Below is a small trained network, with its code and all its weights. Each question gives an input and a class and asks what happens when units are switched off, that is, made to give their printed mean instead of their output.

import numpy as np


def w(rows, s, z=0):
    codes = np.array(rows[::2]) - 128.0
    scale = np.full(codes.shape[1], s)
    scale[-1] = z or s
    return codes * scale


def f(y):
    return np.maximum(y, 0)


def log_softmax(a):
    a = a - a.max(-1, keepdims=True)
    return a - np.log(np.exp(a).sum(-1, keepdims=True))


def net(x, mask):
    res = np.array(x, float).reshape(1, 4) / 4 @ E
    y = f(res @ A[0][:, :-1].T + A[0][:, -1])
    res = res + np.where(mask, y, B[0][:, -1]) @ B[0][:, :-1]
    return log_softmax(res[-1] @ U[:, :-1].T + U[:, -1])


A, B = {}, {}
E = w([
[76,74,9,51],'x0',
[174,121,157,77],'x1',
[125,129,129,126],'x2',
[72,120,124,168],'x3',
],0.013)
A[0] = w([
[94,81,105,137,167],'n1',
[134,95,35,68,138],'n2',
[96,126,153,173,78],'n3',
[120,116,148,65,71],'n4',
[126,183,111,9,77],'n5',
[95,88,116,138,48],'n6',
[171,134,86,125,117],'n7',
[148,119,100,83,51],'n8',
[127,195,165,195,91],'n9',
[155,187,194,201,252],'n10',
[143,116,168,218,119],'n11',
[197,139,208,74,2],'n12',
[164,172,182,197,232],'n13',
[139,140,188,130,201],'n14',
[205,179,163,156,164],'n15',
],0.014,0.0074)
B[0] = w([
[33,78,43,135,189],'n1',
[47,49,198,78,241],'n2',
[112,32,221,166,154],'n3',
[138,45,189,95,146],'n4',
[108,42,231,69,178],'n5',
[32,100,119,235,147],'n6',
[98,51,153,45,147],'n7',
[165,38,218,194,154],'n8',
[219,71,211,89,193],'n9',
[255,97,151,218,252],'n10',
[166,24,230,144,192],'n11',
[250,216,133,36,175],'n12',
[232,169,167,189,236],'n13',
[214,234,95,162,189],'n14',
[203,185,93,117,205],'n15',
],0.0073,0.016)
U = w([
[192,184,133,219,234],'0',
[160,41,232,173,62],'1',
[71,101,83,61,254],'2',
[1,122,72,194,2],'3',
[219,219,125,113,1],'4',
],0.0095,0.0077)

Each question gives the input, the list of numbers given to net, and the class t.
The units are the neurons (one row each of A and B). Each row of codes is followed by its name. A weight is (code - 128) times the scale printed after its matrix; where a second scale follows, it is the last column's (A, B and U).
mask holds one flag per neuron, in row order. A switched-off neuron (its flag False) gives its mean, the last column of its row in B, instead of its output. The means were averaged over made-up inputs and are rounded, as every weight is.
A unit's drop is (log p(t) with every unit on - log p(t) with that unit switched off) / (log p(t) with every unit on - log p(t) with every unit switched off).
The circuit of an input: a set's keep is (log p(t) with only the set's units on - log p(t) with every unit switched off) / (log p(t) with every unit on - log p(t) with every unit switched off). Starting from the 12 units with the biggest drops (on a tie, the unit counted first), units are removed one at a time, each time the one whose removal leaves the highest keep (on an exact tie, the one counted first), for as long as the keep stays at least 0.8.
units of the circuit, in order: the units of the circuit, biggest drop first
most important unit: the unit with the biggest drop
k most important neurons: the k neurons with the biggest drops, biggest first
drop when u is switched off: that unit's drop, to one decimal
input [8,-1,-4,4], class 3: most important unit	n6
input [-5,4,8,0], class 4: 2 most important neurons	[n12; n15]
input [7,6,2,2], class 2: 4 most important neurons	[n10; n13; n11; n9]
input [3,7,-4,5], class 2: units of the circuit, in order	[n10; n13]
input [0,3,5,-7], class 4: units of the circuit, in order	[n12; n11]
input [-7,3,-8,-5], class 4: 2 most important neurons	[n12; n15]
input [-2,-8,1,-5], class 0: 2 most important neurons	[n2; n5]
input [6,-2,6,-7], class 2: 3 most important neurons	[n10; n13; n11]
input [2,7,-7,2], class 2: 2 most important neurons	[n10; n13]
input [-8,7,-2,7], class 0: 2 most important neurons	[n14; n10]
input [-6,6,1,7], class 0: 2 most important neurons	[n14; n2]
input [4,-4,-4,-5], class 2: drop when n10 is switched off	0.1
input [7,-6,-6,0], class 2: drop when n2 is switched off	0.3
input [1,0,0,2], class 3: drop when n9 is switched off	0.1
input [-1,0,4,-6], class 0: most important unit	n9
